In the rows, zero is written as 128.
Known rows:
kasi: [141 121 157 155 123 108 103 131 109 134 119 138 128 113 123 133 135 115
 125 106 148 142 105 120 145 138 146]
bifi: [127 149 102 152 148 151  92 113 124 139 134 149 106 116 111  85 149 105
 103 133 151 142 168 141  97 137 146]
drekli: [140 138 129 146 121 121 113 136 113 132 123 146 123 122 122 125 134  99
 120 120 137 145 138 136 124 128 131]
stunar: [130 124 148 103 143 104 111  89 128 111 111 109 109 132 128 135 128 135
 134 126 114 129  86 125 156 123 127]
brobe: [135 152 130 157 125 126 110 132 101 120 128 138 118 119 124 115 148 119
 104 113 150 141 136 130 129 126 128]
nabu: [146 181 110  96 110 124 153 125 117  91 108 111  81 160 164 141 136 131
 114 141 109 133 145 154 149  78  85]
skeflem: [114 110  94 152 118 147 170 140 121 149 128 137 161 127 134 136 127 118
 108 128 147 136 119 137 106 148 110]
zavam: [120 100 141 122 138 146 148 150 142 156 161 106 156 128 133 138 115 181
 160 107 119  90 109  97 145 131 154]
biper: [139 122  85 139  92 166 154 187 138 176 112 123  76 143 165 144 144 143
  96 129 166 133 158 139 100 124 100]
vigro: [ 99 115  90  95 135 133 147 114 139 129 113 111 129 137 136 146 120 161
 121 148  96 121 114 139 116 131  97]
stedre: [121  93 118  95 116 133 146 139 151 150 101  84  87 152 145 162 132 168
 119 125 129 112  80 113 128 130  72]
stuvil: [159 144 198 125  94  92 164 159 114  81 141 113 153 138 159 163 112 147
 164 113 124 111 111 106 192  95 137]
klaras: [112 109 102 152 117 139 138 153 119 156 121 139 139 115 141 141 131 152
 109 127 142 136 130 135 115 146 132]
stostu: [126 139 150 115 149 109 105  86 114  98 116 101 105 129 128 124 143 155
 118 119 128 125  83 117 161 120 122]
piflam: [146 158 137 113 127 149 140 136 151 109 154 125 114 144 137 103 125 124
 146 147 131 112 181 128 126 102 143]
vupite: [134 155 106  93 139 132 126  96 138 113 113 121  87 146 145 120 131 123
 124 149 109 135 142 154 134 102 122]
stuplori: [152 147 111 150 123 148 151 119 122 137 126 149 118 136 147 111 137  79
 111 131 163 154 147 155 127 119 142]

Facts:
bila | Ξ 263 | Λ 29
skeflem | γ refluk | Ξ 596 | Λ 29
basul | Ξ 263 | Λ 841
kekla | γ sekir lomal dufol | Ξ 263 | Λ 841
rudodrir | γ drogis bifi | Ξ 263 | Λ 29
bivo | Ξ 263 | ε poskona | Λ 29
klaras | Ξ 596 | Λ 29
treso | γ drabo pedim kofuben | Ξ 596 | Λ 841
fano | Ξ 263 | ε zubol stostu grokedri refluk drupu stunar | Λ 29
vade | Ξ 263 | Λ 841
plobote | Ξ 596 | Λ 841
bridrik | γ dubrigri zavam vikes basul kofuben | Ξ 263 | ε stodru fatil | Λ 589
foskes | Ξ 596 | ε drabo | Λ 29
rizen | γ foskes mugrir | Ξ 263 | Λ 29
gurodri | γ klebrum dradrur | Ξ 263 | Λ 841
rodruvak | Ξ 596 | ε faklodrek povi | Λ 29
radris | γ disek | Ξ 596 | Λ 29
tarizam | Ξ 596 | Λ 841
gibom | Ξ 596 | ε basul | Λ 589
trenes | Ξ 596 | Λ 841
drupu | γ poskona | Ξ 263 | Λ 589
rusu | Ξ 263 | ε zomesum biplol | Λ 589
vikes | Ξ 596 | Λ 589
potem | γ vikes | Ξ 263 | Λ 29
gruplin | γ stutol | Ξ 263 | ε grotril grobro libri | Λ 589
stadir | Ξ 263 | Λ 29
grotril | Ξ 263 | Λ 29
raskik | γ skazak | Ξ 263 | ε rekesel nemok | Λ 589
klebrum | Ξ 596 | ε favos fledek grobro gurodri | Λ 29
drogis | Ξ 596 | ε tredabim basul | Λ 29
rekesel | Ξ 263 | Λ 29
surak | γ grele grudir | Ξ 263 | Λ 29
stedre | Ξ 596 | Λ 589
simor | γ bruden stostu fludes | Ξ 263 | Λ 589
mose | Ξ 263 | Λ 29
stunar | Ξ 263 | Λ 589
podri | γ trebin grator | Ξ 263 | Λ 841
flotril | Ξ 263 | Λ 841
pavun | γ lomal | Ξ 596 | Λ 29
nemok | γ mavudis stesku siklo klutrum vade | Ξ 596 | Λ 841
denas | Ξ 263 | Λ 29
meklaple | Ξ 596 | Λ 29
plelu | Ξ 263 | Λ 589
vupite | Ξ 263 | ε pavun fledek topem dufol | Λ 589
gredar | γ trebin | Ξ 596 | Λ 29
stostu | Ξ 263 | Λ 589
droklos | γ lomal | Ξ 263 | ε grapun biplol skises stunar | Λ 589
bruden | Ξ 596 | Λ 29
raner | γ stifer | Ξ 596 | Λ 841
mibem | Ξ 263 | Λ 589
rigrom | Ξ 596 | Λ 589
tatir | γ drastin | Ξ 596 | Λ 841
pedim | Ξ 596 | ε daseklu gredar plobote | Λ 29
branir | Ξ 263 | Λ 29
klado | Ξ 596 | Λ 841
nobros | Ξ 263 | ε rudodrir grotril brobom | Λ 841
dufol | Ξ 596 | Λ 589
dubrigri | Ξ 263 | ε plipi pliskuler linom | Λ 29
povi | γ rusu | Ξ 596 | Λ 841
fleso | γ fano skavok | Ξ 596 | Λ 589
drami | Ξ 263 | Λ 589
trofem | Ξ 263 | ε stadir | Λ 29
sekir | Ξ 596 | Λ 29
sope | Ξ 263 | ε vori | Λ 29
skazak | Ξ 263 | Λ 29
grudir | Ξ 596 | ε bresilok stuvil | Λ 841
truflo | Ξ 263 | Λ 589
laklus | Ξ 263 | ε drabrun raner | Λ 29
kasi | Ξ 263 | Λ 29
daseklu | γ nogran grokedri gobepe | Ξ 263 | Λ 589
stiklol | Ξ 263 | ε pavun mavudis gravok tarizam | Λ 841
skedrek | Ξ 263 | ε daseklu radris povi | Λ 29
drastin | Ξ 263 | Λ 29
funir | γ brogrek | Ξ 263 | ε fleso brogrek brusilak | Λ 29
nonun | Ξ 263 | Λ 841
fludes | Ξ 263 | Λ 29
grokedri | Ξ 596 | Λ 29
dugim | γ plobote | Ξ 263 | Λ 29
grostik | Ξ 596 | Λ 841
kena | Ξ 263 | ε zugrem | Λ 589
misko | Ξ 263 | ε brules fenan plipi | Λ 29
gobepe | Ξ 263 | Λ 589
veski | γ disek gobepe | Ξ 263 | ε fleso stota vikes | Λ 29
groge | γ drukar mavudis nobros tarizam | Ξ 596 | Λ 29
tizon | Ξ 263 | Λ 841
trinuba | γ bolak | Ξ 596 | Λ 29
sobruklu | γ grostik | Ξ 596 | Λ 29
merum | Ξ 263 | Λ 589
drekli | Ξ 263 | Λ 29
stonul | γ kasi | Ξ 263 | ε stostu gaplu | Λ 29
basker | γ laklus grator | Ξ 263 | ε tatir | Λ 589
faklodrek | γ klaras dradrur | Ξ 596 | Λ 589
fledek | γ narus | Ξ 263 | Λ 841
pitin | Ξ 596 | ε plobu plelu brogrek drabo gredar | Λ 589
zomesum | γ stuvil | Ξ 596 | Λ 841
dradrur | Ξ 596 | ε drubur stota rigrom nogran | Λ 29
mavudis | Ξ 263 | Λ 29
buste | Ξ 596 | Λ 29
vori | Ξ 263 | Λ 29
kulun | Ξ 263 | ε daseklu denas | Λ 29
plobu | Ξ 263 | Λ 29
stoska | Ξ 596 | Λ 841
biplol | Ξ 263 | Λ 589
rugek | γ ditrin stostu lomal brobe | Ξ 263 | Λ 841
grufa | Ξ 263 | ε poskona bruden vori drupu | Λ 29
bregrin | γ favos vaklim | Ξ 263 | Λ 29
zavam | Ξ 596 | Λ 841
fonir | γ drogis dufol | Ξ 263 | ε stedre sistina | Λ 29
lokidrer | γ laklus | Ξ 263 | Λ 841
stuvil | Ξ 263 | Λ 841
fenan | γ klado biper | Ξ 263 | Λ 29
linom | Ξ 596 | Λ 589
vimatru | Ξ 263 | ε plelu biplol dobul | Λ 29
gravok | Ξ 263 | Λ 841
skavok | Ξ 263 | Λ 29
favos | Ξ 263 | Λ 29
brobom | Ξ 263 | Λ 29
sabruk | γ truflo | Ξ 263 | Λ 29
kofuben | Ξ 263 | ε podri grapun grokedri gaplu povi | Λ 589
nabu | γ drogis | Ξ 263 | ε bolak | Λ 589
skudul | Ξ 263 | Λ 29
drukar | Ξ 596 | ε zavam stostu trinuba | Λ 589
trebin | Ξ 263 | ε klilogrul poskona | Λ 589
drubur | γ plobu | Ξ 263 | Λ 29
grator | Ξ 263 | ε drupu | Λ 589
gaplu | Ξ 263 | Λ 29
vigro | γ zubol stunar | Ξ 596 | Λ 589
noveno | Ξ 263 | ε bregrin lifuvi dugim | Λ 841
mabruk | Ξ 263 | ε stota studar branir | Λ 29
stodru | Ξ 596 | Λ 29
libri | Ξ 263 | Λ 589
poskona | Ξ 263 | Λ 29
zipim | γ pagri sekir refluk gravok | Ξ 263 | Λ 841
narus | Ξ 263 | ε lokidrer gaplu | Λ 29
lipi | Ξ 596 | ε pavun drabrun | Λ 841
topem | γ fano | Ξ 263 | Λ 29
brusilak | γ klebrum | Ξ 596 | Λ 29
grapun | γ gibom drogis trugrizas | Ξ 263 | Λ 841
greza | Ξ 263 | Λ 29
drabo | Ξ 263 | Λ 841
studar | γ grostik | Ξ 263 | Λ 589
grobro | γ plelu | Ξ 263 | Λ 29
tralabrar | Ξ 263 | Λ 29
tresanan | γ pliskuler | Ξ 596 | ε bregrin mose zavol | Λ 589
zodrek | γ grele | Ξ 596 | ε podri branir raner fatil | Λ 589
kider | Ξ 263 | Λ 29
drotrul | Ξ 263 | ε buste topem | Λ 29
pliskuler | Ξ 263 | Λ 841
brogrek | Ξ 596 | Λ 589
pagri | Ξ 596 | ε fatil | Λ 589
vofu | γ stifer lipi noskun | Ξ 263 | Λ 841
ditrin | Ξ 263 | ε simor mavudis | Λ 589
zavol | Ξ 596 | Λ 29
trugrizas | Ξ 596 | ε skudul | Λ 841
plipi | Ξ 263 | Λ 29
zekoden | γ zavam foskes gaplu nonun | Ξ 263 | Λ 841
skises | γ kasi | Ξ 596 | Λ 29
klilogrul | Ξ 263 | Λ 589
sume | γ keklopas kulun | Ξ 596 | Λ 29
refluk | Ξ 263 | Λ 589
brobe | Ξ 263 | Λ 29
zozan | γ grufa stuplori rukem brogrek plinu sope refluk | Ξ 263 | ε meklaple dobul | Λ 589
fatil | γ pagri | Ξ 263 | Λ 29
zutukek | γ kasi | Ξ 263 | Λ 589
stuplori | Ξ 263 | ε daseklu lomal treso | Λ 29
rigrustil | Ξ 263 | Λ 29
nogran | Ξ 263 | Λ 29
noskun | Ξ 263 | ε klilogrul gredar stesku gravok | Λ 589
stifer | Ξ 596 | Λ 841
plinu | Ξ 263 | ε zutukek plelu bila | Λ 841
skifer | Ξ 263 | ε stedre | Λ 29
nukudro | γ buste plobote tarizam | Ξ 263 | ε stodru fleso | Λ 589
bresilok | γ kider rigrom noveno | Ξ 263 | Λ 589
vaklim | Ξ 596 | Λ 29
mugrir | Ξ 596 | Λ 29
zaplo | Ξ 263 | ε stifer stedre | Λ 589
bugik | Ξ 596 | ε zutukek grotril kekla basul | Λ 841
gefom | γ nonun | Ξ 263 | ε fenan biplol povi | Λ 841
tredabim | Ξ 596 | Λ 589
biper | Ξ 596 | ε sistina | Λ 29
piflam | Ξ 263 | ε skises lokidrer | Λ 841
flizin | Ξ 263 | Λ 841
nidru | γ stodru | Ξ 596 | Λ 841
disek | Ξ 263 | Λ 29
dobul | Ξ 263 | Λ 841
bolak | Ξ 263 | Λ 29
rukem | Ξ 596 | ε drastin | Λ 589
brules | Ξ 263 | Λ 29
drabrun | Ξ 596 | Λ 29
grele | Ξ 596 | ε tralabrar biplol surak | Λ 841
stesku | Ξ 263 | Λ 841
siklo | Ξ 596 | Λ 841
zubol | Ξ 263 | Λ 589
stota | γ plobote | Ξ 263 | Λ 29
bifi | Ξ 263 | ε nemok mibem | Λ 29
draflu | γ stodru grele foskes | Ξ 263 | Λ 589
lifuvi | γ stostu | Ξ 596 | Λ 29
sistina | Ξ 263 | Λ 29
stutol | Ξ 596 | Λ 29
dramugrik | γ tralabrar klado | Ξ 263 | Λ 29
zugrem | γ pitin | Ξ 263 | Λ 29
klutrum | Ξ 263 | ε kasi stostu nidru tarizam | Λ 841
keklopas | Ξ 263 | ε flizin dugim | Λ 29
lomal | Ξ 263 | Λ 29

Rows:
No name comes twice in this set of rows, the named rows included.
[107 116  85  96 128 143 147 114 154 132 101 120 101 136 166 140 125 176
 115 173 118 134 141 156 119 127 128] | drukar
[134 156 105  91 137 130 127  98 137 111 113 122  92 147 138 121 129 117
 124 151 102 134 144 153 129 102 112] | gruplin
[134 137 155 167 128 114 107 125  94 119 127 128 129 113 121 120 150 127
 108  98 162 138 100 113 146 135 134] | lomal
[105  80 119 150 129 133 116 144 130 167 124 128 147 110 104 136 132 141
 116 113 145 125  96 107 100 171 116] | zavol
[ 97  95 116 155 131 133 114 146 119 151 129 123 150 110  95 130 141 147
 103 109 143 119  99 102  94 169  95] | lifuvi
[150 159 127 107 131 153 140 140 148 124 161 126 118 148 130 108 119 115
 157 132 111 106 179 128 126  95 140] | gefom
[136  93 154 117 104 150 157 176 166 148 142  88 108 146 146 145 129 177
 139 121 161  89 114  86 129 131 109] | stifer
[128 171 101  99 141 136 128  94 124  96 120 115  93 147 134 111 141 127
 109 144 113 129 143 149 128 100  98] | droklos
[144 122 144 149 130 113 104 137 103 155 128 138 131 118 116 136 130 105
 137  87 127 136 104 121 147 128 146] | gaplu
[ 64  80 114 121 198 167  93  79 177 144 177 128 190  97  55  66 118 154
 148 155 115  90 139  95  64 192 168] | tatir
[123 110 142 149 149 120  81 111 123 142 130 143 138 107  85 107 134  95
 125 113 138 137 113 115 110 159 141] | rekesel
[133 144 111  88 146 122 119 101 128 128 121 118 108 146 118 131 120 109
 142 123  79 125 118 141 137 105 109] | draflu

The same nodes again, as new rows of numbers:
Known rows:
bila: [172 138 133  99 127  94 152 161 135 160 142 179 110 119 135]
skedrek: [155 153 153 125 159  43 112 166 117 107 136 173 105 109 127]
radris: [178 133 131 122 143 114 160 157 146 142 100 143  99  98 150]
keklopas: [156 114 151  91 140  65 129 174 142 117 156 177 124 106 137]
sume: [176 126 131 112 138 116 159 160 146 147  96 143  95 101 154]
kekla: [147 162 118  53 125 104 169 138 134 128 126 178 116 169 146]
zavam: [227 117 127  93 137 124 179 120 141  95 123 138 131 121 146]
bolak: [177 135 134 101 131  98 154 165 142 154 153 182 119 115 134]
raner: [181 136 126  87 127 127 163 126 164 107  91 147 118 135 160]
mugrir: [209 110 130 115 144 117 172 157 136 136 125 139 110  88 144]
bruden: [175 141 131 111 151 117 179 183 154 132 134 149 112  97 157]
mibem: [156 123 113 112 122 120 158 127 127 131 134 218 125 127 136]
vigro: [157 116 110 127 135 141 169 123 137 118  90 180 111 108 153]
dobul: [181 165 135  91 126  94 157 114 140 124 129 180 125 153 132]
rigrustil: [172 135 132 101 128  96 152 160 135 161 146 182 111 118 134]
fonir: [ 70  29 176  26 155   6 215 103 155 149 134 172  98 103 122]
dradrur: [168 103 152 110 155  94 142 181 162  91 129 144 117  81 152]

Rows:
No name comes twice in this set of rows, the named rows included.
[157 133 126  97 148 112 174 186 146 135 114 143 102 105 161] | pavun
[199 128 120  85 131 120 166 110 134 112  80 140 114 134 157] | treso
[182 130 125  97 131  86 148 147 108 168 125 173 105 121 133] | surak
[147 127 148  84 148  61 138 183 139 114 160 179 127 109 142] | bifi
[184 124 143 133 134 125 157 161 171 137 119 145 101  90 144] | buste
[180 149 137 114 136  90 156 158 137 157 152 182 110 116 128] | tralabrar
[161 131 149  66 133  72 134 133 154  82 143 181 142 137 140] | noveno
[103  23 180  46 144  17 196  97 163 145 141 170 104  93 114] | skifer
[150  62 109  58 122  89 109 152  99  88 116 208 142 118 155] | bridrik
[160 123 158  79 120  82 118 127 174  78 136 181 137 141 135] | nobros
[156 119 142  53 130  75 122 140 150  81 134 183 141 144 146] | stiklol
[148 169 118  55 126  94 170 137 133 138 118 184 124 165 151] | rugek
[158 177 163 150 173  26 118 144 105 107 132 173  91 107 115] | vimatru
[150 151 114 111 139 113 173 156 134 108 165 227 142 122 144] | stostu

